Below are the code and all the weights of a small trained network. Each question names an input and a class and asks about switching units off, where a switched-off unit gives its printed mean instead of its output.

import numpy as np


def w(rows, s, z=0):
    codes = np.array(rows[::2]) - 128.0
    scale = np.full(codes.shape[1], s)
    scale[-1] = z or s
    return codes * scale


def f(y):
    return np.maximum(y, 0)


def log_softmax(a):
    a = a - a.max(-1, keepdims=True)
    return a - np.log(np.exp(a).sum(-1, keepdims=True))


def net(x, mask):
    res = np.array(x, float).reshape(1, 4) / 4 @ E
    y = f(res @ A[0][:, :-1].T + A[0][:, -1])
    res = res + np.where(mask, y, B[0][:, -1]) @ B[0][:, :-1]
    return log_softmax(res[-1] @ U[:, :-1].T + U[:, -1])


A, B = {}, {}
E = w([
[119,182,214,223],'x0',
[254,105,137,35],'x1',
[179,64,97,174],'x2',
[63,31,187,69],'x3',
],0.0069)
A[0] = w([
[60,134,111,74,102],'N1',
[48,130,119,69,144],'N2',
[65,132,118,74,141],'N3',
[200,143,163,147,33],'N4',
[138,135,130,112,167],'N5',
[23,144,115,39,87],'N6',
[130,163,157,130,1],'N7',
[108,143,78,109,125],'N8',
[124,150,137,78,169],'N9',
[187,230,111,113,116],'N10',
[137,31,32,167,71],'N11',
[120,226,90,139,56],'N12',
[82,151,145,170,22],'N13',
[184,150,150,102,140],'N14',
[119,126,152,134,163],'N15',
[26,163,136,72,134],'N16',
[152,43,120,87,161],'N17',
[126,108,140,147,149],'N18',
[103,136,215,132,165],'N19',
[98,147,137,176,23],'N20',
[106,35,125,2,139],'N21',
[146,123,148,135,16],'N22',
[76,158,143,144,231],'N23',
[78,148,17,136,84],'N24',
[168,189,99,128,97],'N25',
[169,194,100,120,119],'N26',
[96,122,139,108,65],'N27',
[142,107,192,222,90],'N28',
],0.015,0.0041)
B[0] = w([
[91,172,116,100,170],'N1',
[100,187,91,97,186],'N2',
[97,165,104,94,175],'N3',
[117,192,107,116,158],'N4',
[132,139,134,110,148],'N5',
[50,176,106,100,194],'N6',
[122,104,148,112,138],'N7',
[138,161,97,160,152],'N8',
[143,151,120,68,162],'N9',
[173,148,198,111,196],'N10',
[147,11,82,132,182],'N11',
[117,125,204,150,180],'N12',
[85,108,133,134,165],'N13',
[139,167,134,72,171],'N14',
[119,121,114,121,150],'N15',
[68,187,114,132,194],'N16',
[165,110,122,84,202],'N17',
[115,118,117,110,146],'N18',
[104,84,67,121,184],'N19',
[79,124,152,115,159],'N20',
[252,107,75,72,246],'N21',
[129,135,137,116,130],'N22',
[74,135,116,117,193],'N23',
[145,222,70,192,172],'N24',
[166,130,170,147,170],'N25',
[164,142,176,136,175],'N26',
[123,139,128,166,143],'N27',
[36,106,119,99,187],'N28',
],0.041,0.012)
U = w([
[128,8,52,64,129],'0',
[53,117,2,111,207],'1',
[157,60,104,152,1],'2',
[168,30,31,190,64],'3',
[85,69,188,157,87],'4',
[219,122,100,241,80],'5',
[243,50,11,64,150],'6',
[179,188,168,134,194],'7',
],0.0062,0.0044)

Each question gives the input, the list of numbers given to net, and the class t.
The units are the neurons (one row each of A and B). Each row of codes is followed by its name. A weight is (code - 128) times the scale printed after its matrix; where a second scale follows, it is the last column's (A, B and U).
mask holds one flag per neuron, in row order. A switched-off neuron (its flag False) gives its mean, the last column of its row in B, instead of its output. The means were averaged over made-up inputs and are rounded, as every weight is.
A unit's drop is (log p(t) with every unit on - log p(t) with that unit switched off) / (log p(t) with every unit on - log p(t) with every unit switched off).
The circuit of an input: a set's keep is (log p(t) with only the set's units on - log p(t) with every unit switched off) / (log p(t) with every unit on - log p(t) with every unit switched off). Starting from the 12 units with the biggest drops (on a tie, the unit counted first), units are removed one at a time, each time the one whose removal leaves the highest keep (on an exact tie, the one counted first), for as long as the keep stays at least 0.8.
circuit, biggest first: the units of the circuit, biggest drop first
most important unit: the unit with the biggest drop
top k neurons: the k neurons with the biggest drops, biggest first
drop when u is switched off: that unit's drop, to one decimal
input [6,2,-7,-5], class 7: most important unit => N10
input [6,6,3,0], class 7: top 2 neurons => [N21, N11]
input [4,-5,-7,-4], class 4: circuit, biggest first => [N12, N21]
input [8,1,-1,-7], class 4: top 2 neurons => [N28, N21]
input [-6,-7,5,6], class 6: top 2 neurons => [N21, N11]
input [-8,-4,5,-5], class 3: top 2 neurons => [N11, N21]
input [4,-1,2,-7], class 7: top 2 neurons => [N10, N11]
input [2,4,-5,0], class 7: top 3 neurons => [N21, N11, N17]
input [-4,-5,5,-1], class 3: top 2 neurons => [N21, N11]
input [-1,0,-1,8], class 6: top 3 neurons => [N21, N17, N28]
input [-8,-4,3,6], class 6: drop when N21 is switched off => 5.5
input [-5,4,2,-7], class 7: drop when N21 is switched off => 0.2
input [4,-3,4,-8], class 4: drop when N28 is switched off => 0.3
input [0,6,-6,-3], class 7: drop when N15 is switched off => 0.0
input [7,-5,-2,-3], class 4: most important unit => N12
